Below is a small trained network, with its code and all its weights. Each question gives an input and a class and asks what happens when units are switched off, that is, made to give their printed mean instead of their output.

import numpy as np


def w(rows, s, z=0):
    codes = np.array(rows[::2]) - 128.0
    scale = np.full(codes.shape[1], s)
    scale[-1] = z or s
    return codes * scale


def f(y):
    return y / 2 * (1 + np.tanh(0.7978845608 * (y + 0.044715 * y**3)))


def log_softmax(a):
    a = a - a.max(-1, keepdims=True)
    return a - np.log(np.exp(a).sum(-1, keepdims=True))


def net(x, mask):
    res = np.array(x, float).reshape(1, 5) / 4 @ E
    y = f(res @ A[0][:, :-1].T + A[0][:, -1])
    res = res + np.where(mask, y, B[0][:, -1]) @ B[0][:, :-1]
    return log_softmax(res[-1] @ U[:, :-1].T + U[:, -1])


A, B = {}, {}
E = w([
[208,47,37],'x0',
[128,147,109],'x1',
[3,69,83],'x2',
[130,123,135],'x3',
[126,141,122],'x4',
],0.0063)
A[0] = w([
[35,90,77,62],'n1',
[235,126,228,254],'n2',
[58,213,222,84],'n3',
[212,176,198,205],'n4',
[18,68,89,93],'n5',
[180,60,14,185],'n6',
[37,45,108,85],'n7',
[160,88,15,171],'n8',
[31,254,169,116],'n9',
],0.0079,0.0059)
B[0] = w([
[253,135,22,156],'n1',
[99,118,38,254],'n2',
[158,13,190,177],'n3',
[119,82,31,218],'n4',
[200,128,12,186],'n5',
[39,41,218,245],'n6',
[231,175,23,172],'n7',
[84,48,172,216],'n8',
[129,14,178,198],'n9',
],0.0072,0.0057)
U = w([
[58,156,133,253],'0',
[122,48,253,97],'1',
[224,203,12,150],'2',
[59,187,139,228],'3',
[66,185,143,204],'4',
[152,253,180,3],'5',
],0.007,0.0062)

Each question gives the input, the list of numbers given to net, and the class t.
The units are the neurons (one row each of A and B). Each row of codes is followed by its name. A weight is (code - 128) times the scale printed after its matrix; where a second scale follows, it is the last column's (A, B and U).
mask holds one flag per neuron, in row order. A switched-off neuron (its flag False) gives its mean, the last column of its row in B, instead of its output. The means were averaged over made-up inputs and are rounded, as every weight is.
A unit's drop is (log p(t) with every unit on - log p(t) with that unit switched off) / (log p(t) with every unit on - log p(t) with every unit switched off).
unit that matters most: the unit with the biggest drop
top k neurons: the k neurons with the biggest drops, biggest first
drop when u is switched off: that unit's drop, to one decimal
input [5,3,8,0,-8], class 2: unit that matters most	n7
input [-8,-4,-2,-7,5], class 1: top 2 neurons	n3; n9
input [-8,4,7,-8,2], class 1: top 2 neurons	n9; n3
input [-6,-2,4,-5,2], class 1: top 3 neurons	n9; n3; n2
input [4,-7,8,3,1], class 2: top 2 neurons	n7; n5
input [-5,-7,-8,-4,6], class 2: top 4 neurons	n6; n4; n2; n8
input [8,1,-6,3,-5], class 1: top 2 neurons	n6; n8
input [8,-2,-2,-1,2], class 1: top 2 neurons	n6; n8
input [-8,4,8,3,3], class 1: top 3 neurons	n9; n3; n2
input [7,3,-6,-4,-1], class 1: top 2 neurons	n6; n8
input [-8,0,-4,-6,2], class 1: drop when n9 is switched off	0.6
input [-6,7,8,7,0], class 2: drop when n1 is switched off	0.3
input [5,7,8,2,-1], class 2: drop when n5 is switched off	0.7
input [2,-2,8,-8,0], class 2: drop when n1 is switched off	0.2
